Here is a tiny trained network, its code and every weight. The questions are about switching its units off for an input and a target symbol, where a switched-off unit gives its printed mean instead of its output.

import numpy as np


def w(rows, s, z=0):
    codes = np.array(rows[::2]) - 128.0
    scale = np.full(codes.shape[1], s)
    scale[-1] = z or s
    return codes * scale


def norm(h):
    return h / np.sqrt((h * h).mean(-1, keepdims=True) + 1e-5)


def softmax(a):
    e = np.exp(a - a.max(-1, keepdims=True))
    return e / e.sum(-1, keepdims=True)


def log_softmax(a):
    a = a - a.max(-1, keepdims=True)
    return a - np.log(np.exp(a).sum(-1, keepdims=True))


def net(x, mask):
    ids = ['βδζηθλμπστφψ'.index(c) for c in x.split()]
    T = len(ids)
    res = E[ids] + P[:T]
    u = 0
    for l in range(2):
        r = norm(res)
        for j in range(3):
            rows = slice(2 * j, 2 * j + 2)
            q, k, v = (r @ M[l][rows].T for M in (Q, K, V))
            z = softmax(np.where(np.tri(T) > 0, q @ k.T / 2**0.5, -1e9)) @ v
            o = O[l][rows]
            res = res + np.where(mask[u + j], z, o[:, -1]) @ o[:, :-1]
        u += 3
    return log_softmax(norm(res)[-1] @ U[:, :-1].T + U[:, -1])


Q, K, V, O = {}, {}, {}, {}
E = w([
[124,139,89,60],'β',
[102,110,128,67],'δ',
[183,244,31,153],'ζ',
[84,154,60,187],'η',
[104,119,111,45],'θ',
[125,107,251,116],'λ',
[174,141,167,181],'μ',
[123,139,97,70],'π',
[179,70,130,142],'σ',
[175,200,115,135],'τ',
[157,189,114,130],'φ',
[177,198,111,137],'ψ',
],0.027)
P = w([
[190,142,1,129],'0',
[195,140,93,94],'1',
[184,144,137,87],'2',
[181,142,170,79],'3',
[169,146,185,86],'4',
[157,150,195,92],'5',
[140,150,191,104],'6',
[127,148,188,117],'7',
[107,150,179,132],'8',
[87,140,183,144],'9',
[87,134,180,153],'10',
[94,150,159,133],'11',
],0.0099)
Q[0] = w([
[204,48,122,43],'0.h0',
[1,75,141,120],'0.h0',
[80,182,129,51],'0.h1',
[233,132,175,200],'0.h1',
[196,157,143,210],'0.h2',
[238,105,199,82],'0.h2',
],0.013)
K[0] = w([
[166,122,112,31],'0.h0',
[9,91,70,171],'0.h0',
[96,82,189,155],'0.h1',
[167,187,128,25],'0.h1',
[174,154,17,69],'0.h2',
[124,76,169,98],'0.h2',
],0.014)
V[0] = w([
[183,184,213,209],'0.h0',
[147,189,141,120],'0.h0',
[111,150,139,212],'0.h1',
[246,141,116,55],'0.h1',
[93,115,145,120],'0.h2',
[117,146,106,92],'0.h2',
],0.014)
O[0] = w([
[120,210,23,108,3],'0.h0',
[143,209,123,108,219],'0.h0',
[221,121,176,72,188],'0.h1',
[126,85,43,204,119],'0.h1',
[148,158,119,153,68],'0.h2',
[129,254,86,13,211],'0.h2',
],0.0087,0.004)
Q[1] = w([
[67,69,222,51],'1.h0',
[146,215,217,130],'1.h0',
[148,152,136,106],'1.h1',
[77,204,84,141],'1.h1',
[47,89,19,93],'1.h2',
[77,2,115,92],'1.h2',
],0.014)
K[1] = w([
[63,165,170,172],'1.h0',
[89,143,124,171],'1.h0',
[120,161,174,132],'1.h1',
[251,92,195,58],'1.h1',
[245,63,191,173],'1.h2',
[181,79,93,210],'1.h2',
],0.016)
V[1] = w([
[87,171,117,4],'1.h0',
[147,145,89,137],'1.h0',
[50,133,123,119],'1.h1',
[144,112,168,128],'1.h1',
[69,197,129,56],'1.h2',
[181,128,169,161],'1.h2',
],0.014)
O[1] = w([
[222,117,61,126,223],'1.h0',
[153,148,98,45,203],'1.h0',
[195,112,150,86,132],'1.h1',
[79,121,66,40,93],'1.h1',
[1,100,119,103,254],'1.h2',
[137,71,150,143,70],'1.h2',
],0.0087,0.0059)
U = w([
[172,89,47,89,58],'β',
[66,35,100,175,131],'δ',
[25,191,102,91,170],'ζ',
[166,179,206,35,122],'η',
[108,15,45,61,2],'θ',
[75,155,217,220,200],'λ',
[150,80,146,134,179],'μ',
[153,109,81,120,85],'π',
[219,104,135,211,168],'σ',
[160,249,96,179,196],'τ',
[115,140,126,138,65],'φ',
[117,138,130,138,66],'ψ',
],0.016,0.0073)

Each question gives the input, a string of symbols that net reads in full, and the target symbol t.
The units are the heads (2 rows each of Q, K, V and O). Each row of codes is followed by its name. A weight is (code - 128) times the scale printed after its matrix; where a second scale follows, it is the last column's (O and U).
mask holds one flag per head, layer by layer. A switched-off head (its flag False) gives its mean, the last column of its rows in O, instead of its output. The means were averaged over made-up inputs and are rounded, as every weight is.
A unit's drop is (log p(t) with every unit on - log p(t) with that unit switched off) / (log p(t) with every unit on - log p(t) with every unit switched off).
The circuit of an input: a set's keep is (log p(t) with only the set's units on - log p(t) with every unit switched off) / (log p(t) with every unit on - log p(t) with every unit switched off). Starting from all 6 units, units are removed one at a time, each time the one whose removal leaves the highest keep (on an exact tie, the one counted first), for as long as the keep stays at least 0.8.
circuit, biggest first: the units of the circuit, biggest drop first
most important unit: the unit with the biggest drop
which heads matter: for each layer, one digit per head in row order, 1 if its drop is at least 0.15 and else 0, layers parted by /
drop of u: that unit's drop, to one decimal
input ψ β φ η τ η η ζ η η τ, target ζ: most important unit => 1.h2
input σ λ θ, target λ: circuit, biggest first => (1.h0; 0.h0; 0.h2)
input μ η θ θ η η β β β σ θ, target σ: circuit, biggest first => (1.h2; 0.h2)
input η η τ σ δ, target σ: circuit, biggest first => (0.h1; 1.h2)
input φ θ μ β, target μ: circuit, biggest first => (0.h0; 0.h2)
input π θ δ β, target β: which heads matter => 111 / 011
input η θ β θ β β σ δ, target σ: circuit, biggest first => (1.h2; 0.h1)
input ψ η φ β η φ η θ φ η σ π, target σ: circuit, biggest first => (0.h2; 1.h2)
input θ δ δ, target δ: which heads matter => 110 / 100
input ψ θ σ π, target σ: which heads matter => 010 / 001
input η η θ η η η β λ θ, target λ: circuit, biggest first => (1.h0; 0.h1; 0.h2)
input ζ η β δ μ, target τ: which heads matter => 100 / 000
input θ μ τ δ, target μ: circuit, biggest first => (0.h0; 0.h1)
input η σ τ μ ζ τ, target ζ: most important unit => 1.h0
input φ λ θ β β δ, target λ: circuit, biggest first => (1.h0; 0.h2)
input θ μ β θ, target μ: which heads matter => 101 / 000
input β η δ λ π, target λ: circuit, biggest first => (1.h0; 0.h1; 0.h2)
input θ θ β μ δ ψ δ, target μ: circuit, biggest first => (0.h1; 0.h0)
input δ φ τ π θ, target θ: which heads matter => 111 / 000
input β ζ β σ λ δ β, target λ: most important unit => 0.h0
input λ ψ θ θ β, target λ: circuit, biggest first => (0.h2; 0.h0; 1.h0; 0.h1)
input η σ ψ θ τ ψ β, target σ: circuit, biggest first => (1.h2; 0.h1)
input λ ψ η φ η φ η η ψ, target ζ: which heads matter => 000 / 001
input η ψ η, target ζ: which heads matter => 010 / 001
input μ η φ θ λ β η θ φ, target ζ: which heads matter => 000 / 010
input η η φ σ τ β θ, target σ: which heads matter => 011 / 001
input θ η η δ ζ λ, target λ: which heads matter => 010 / 000
input η φ θ τ θ η ζ η λ θ δ, target λ: most important unit => 1.h0
input η ψ ψ θ σ, target σ: drop of 1.h2 => 0.2
